Here is a tiny trained network, its code and every weight. The questions are about switching its units off for an input and a class, where a switched-off unit gives its printed mean instead of its output.

import numpy as np


def w(rows, s, z=0):
    codes = np.array(rows[::2]) - 128.0
    scale = np.full(codes.shape[1], s)
    scale[-1] = z or s
    return codes * scale


def f(y):
    return y / 2 * (1 + np.tanh(0.7978845608 * (y + 0.044715 * y**3)))


def log_softmax(a):
    a = a - a.max(-1, keepdims=True)
    return a - np.log(np.exp(a).sum(-1, keepdims=True))


def net(x, mask):
    res = np.array(x, float).reshape(1, 3) / 4 @ E
    y = f(res @ A[0][:, :-1].T + A[0][:, -1])
    res = res + np.where(mask, y, B[0][:, -1]) @ B[0][:, :-1]
    return log_softmax(res[-1] @ U[:, :-1].T + U[:, -1])


A, B = {}, {}
E = w([
[78,203,112,73,71,83,150],'x0',
[186,88,62,86,71,67,79],'x1',
[130,153,78,175,164,61,247],'x2',
],0.013)
A[0] = w([
[179,1,161,174,200,149,155,241],'neuron 1',
[53,165,182,97,32,192,46,232],'neuron 2',
[142,51,194,152,239,181,168,221],'neuron 3',
[156,101,116,97,79,181,58,249],'neuron 4',
[73,234,79,82,114,55,160,253],'neuron 5',
[194,33,85,87,76,87,64,177],'neuron 6',
[59,188,216,67,140,140,132,191],'neuron 7',
],0.009,0.0046)
B[0] = w([
[175,221,56,181,179,62,122,224],'neuron 1',
[89,137,236,93,116,80,67,246],'neuron 2',
[191,214,154,194,221,112,149,221],'neuron 3',
[165,143,182,142,128,1,34,214],'neuron 4',
[80,105,130,47,99,41,232,253],'neuron 5',
[200,143,44,182,27,56,61,229],'neuron 6',
[46,104,182,124,126,197,172,202],'neuron 7',
],0.0093,0.014)
U = w([
[189,179,133,226,239,104,150,225],'0',
[197,96,79,162,17,67,36,122],'1',
[91,35,63,71,166,197,58,3],'2',
[61,126,98,54,119,49,235,242],'3',
[69,42,38,65,127,205,48,3],'4',
[95,85,232,36,82,102,83,56],'5',
[57,150,254,179,143,198,178,153],'6',
[117,55,59,96,135,223,58,3],'7',
],0.0083,0.0051)

Each question gives the input, the list of numbers given to net, and the class t.
The units are the neurons (one row each of A and B). Each row of codes is followed by its name. A weight is (code - 128) times the scale printed after its matrix; where a second scale follows, it is the last column's (A, B and U).
mask holds one flag per neuron, in row order. A switched-off neuron (its flag False) gives its mean, the last column of its row in B, instead of its output. The means were averaged over made-up inputs and are rounded, as every weight is.
A unit's drop is (log p(t) with every unit on - log p(t) with that unit switched off) / (log p(t) with every unit on - log p(t) with every unit switched off).
The circuit of an input: a set's keep is (log p(t) with only the set's units on - log p(t) with every unit switched off) / (log p(t) with every unit on - log p(t) with every unit switched off). Starting from all 7 units, units are removed one at a time, each time the one whose removal leaves the highest keep (on an exact tie, the one counted first), for as long as the keep stays at least 0.8.
circuit, biggest first: the units of the circuit, biggest drop first
k most important neurons: the k neurons with the biggest drops, biggest first
drop when u is switched off: that unit's drop, to one decimal
input [0,-5,0], class 6: circuit, biggest first : neuron 6; neuron 7
input [-1,-5,-3], class 6: circuit, biggest first : neuron 6
input [0,-7,0], class 6: 3 most important neurons : neuron 7; neuron 6; neuron 4
input [8,-6,-4], class 5: 2 most important neurons : neuron 2; neuron 3
input [1,-6,6], class 3: 3 most important neurons : neuron 5; neuron 1; neuron 4
input [7,4,-7], class 5: 3 most important neurons : neuron 2; neuron 1; neuron 7
input [2,-7,6], class 3: 2 most important neurons : neuron 5; neuron 2
input [0,-8,-1], class 6: drop when neuron 6 is switched off : 0.2
input [7,1,-3], class 5: drop when neuron 2 is switched off : 0.5
input [-6,-8,-7], class 0: drop when neuron 1 is switched off : 0.2
input [2,-8,-1], class 6: drop when neuron 4 is switched off : 0.0
